After every row comes roughly how far along a hidden order it lies, from 0 to 30.
[-25   8   7  56  54   1 -22 -26  25 -16  53  27   7 -25 -93  22   5  -9
 -33  38  17  18  30 -12   7   9  -8  15 -31 -36 -13   3]	19
[ -2 -38   3  -9   3 -13  -8 -63  -8  -8 -21 -18   1 -38  -4   1  -7   1
  17 -12   4 -15  70   8  12  -7 -13   0 -18  13  -7 -19]	7
[  2  23   1   6  -2  12 -22 -22  11  -2   7  15  -1 -12   9  14  -4   0
   0   3 -20  -8  16   5 -12   4   1  -7  -6  17  16  -1]	17
[  1 -18  -4  -5  21 -13 -27 -50  13  -2 -26  13  -3 -40  27   9  -7 -15
  27 -10 -16 -24  54  13   5   1  -5 -17 -17  33  10 -23]	1
[ -3 -31   1 -16   5 -15   4 -36 -12  -1 -23 -16   0 -20   0  -7  -4   1
  16 -17   7  -9  48   8  17 -11 -10   1 -11   5  -8 -18]	7
[ -4 -31  -3  -2  17 -21 -15 -54   7  -1 -26   9  -1 -41   8   2  -5 -13
  20  -9   2 -13  60   7  23  -1  -7  -5 -20  15  -4 -24]	2
[ 17  48   5   0 -42  29 -21 -11   1  -1  23 -13  -4  24  45  18  -5  16
  -7  -3 -39  -6 -33   5 -40   5   8 -10  15  22  30  19]	24
[ -2 -37   1  -9   9 -16 -11 -64  -4  -7 -25 -11   0 -33   1  -1  -8  -3
  19 -11   4 -14  73   9  12  -7 -13  -2 -16  13  -5 -22]	5
[-14 -26  -4  10  37 -23  -7 -29  15  -3 -17  20   2 -36 -28  -3   0 -18
  14  -1  17  -4  64   3  26   1  -5  -2 -24  -1 -13 -22]	1
[  3  37   4  14 -18  20  -5  13   2  -3  34  -1   1  23  -6  10   1  10
 -21  11 -11  12 -35  -7 -22   4   6   4  13 -10  12  20]	24
[  6  38   4  13 -12  20 -15   3  11  -1  33  10  -1  24  12  18   0   6
 -18  13 -24   1 -26  -2 -26  10   6  -5   3   5  18  16]	22
[  7  36   0   8 -13  15 -10  34  14   3  20  15  -2  20  27  10   1   0
 -11   8 -18   4 -48  -3 -22   9   8  -6   8   7  17  17]	21
[  5   8  11   2 -28  17 -16 -61 -11 -11  19 -32   1  -6  -1  20  -8  19
 -11   2 -19  -3  50   2 -24  -7 -10   6   0   3   8   5]	30
[  5  -1   0  -9 -10   0   7  -9  -7   1  -5 -12  -1   6  19  -3  -2   4
   4  -8  -2  -3  -4   1  -3  -3   0  -3   7   5   3   0]	13
[ -8   5   8  17  17   2 -21 -34  10  -9  13   9   2 -17 -30  13  -2  -3
  -7  10  -1   0  34  -2  -2   1  -6   3 -15  -3   1  -3]	15
[ -2  21  12  22 -14  22 -22 -53  -2 -17  37 -18   3  -7 -33  25  -5  18
 -26  18 -17   6  33  -3 -28  -2  -8  10  -5  -9   7  11]	27
[ 10  34   9   7 -34  27 -16 -19  -3  -8  31 -24  -1  16  15  21  -6  18
 -18   7 -29   1  -2   2 -30   0   1  -1   7   7  20  24]	26
[  2  -7   6  -1 -15   4 -24 -60  -3  -9   4 -10   0 -25  15  13  -9   7
   7   3 -15 -12  42   7  -9  -3 -10  -2 -10  13   9  -7]	12
[  1  13  10  13 -22  22  -8 -20  -8 -10  28 -23   2   9 -21  14  -2  16
 -24  11 -11   7   5  -5 -22  -3  -3   9   5  -8   1  18]	27
[ -4 -36   2 -12  12 -16  -6 -53  -6  -7 -22 -12   1 -39 -10   0  -5   0
  16  -8  10 -10  67   6  18 -10  -7   2 -15   6  -5 -19]	6
[  7   9   7  -7 -29  18  -2 -39 -14  -7  11 -30   0  10   9   8  -5  18
  -8  -2  -9   1   2   0 -20  -6  -3   2   9  -1   6  15]	30
[ -6 -15  -4   0  26 -11 -15 -25  16   1 -15  23   0 -29  -9   2  -2 -18
  17   0   3  -9  38   4   5   4  -3  -8 -21  13  -3 -20]	0
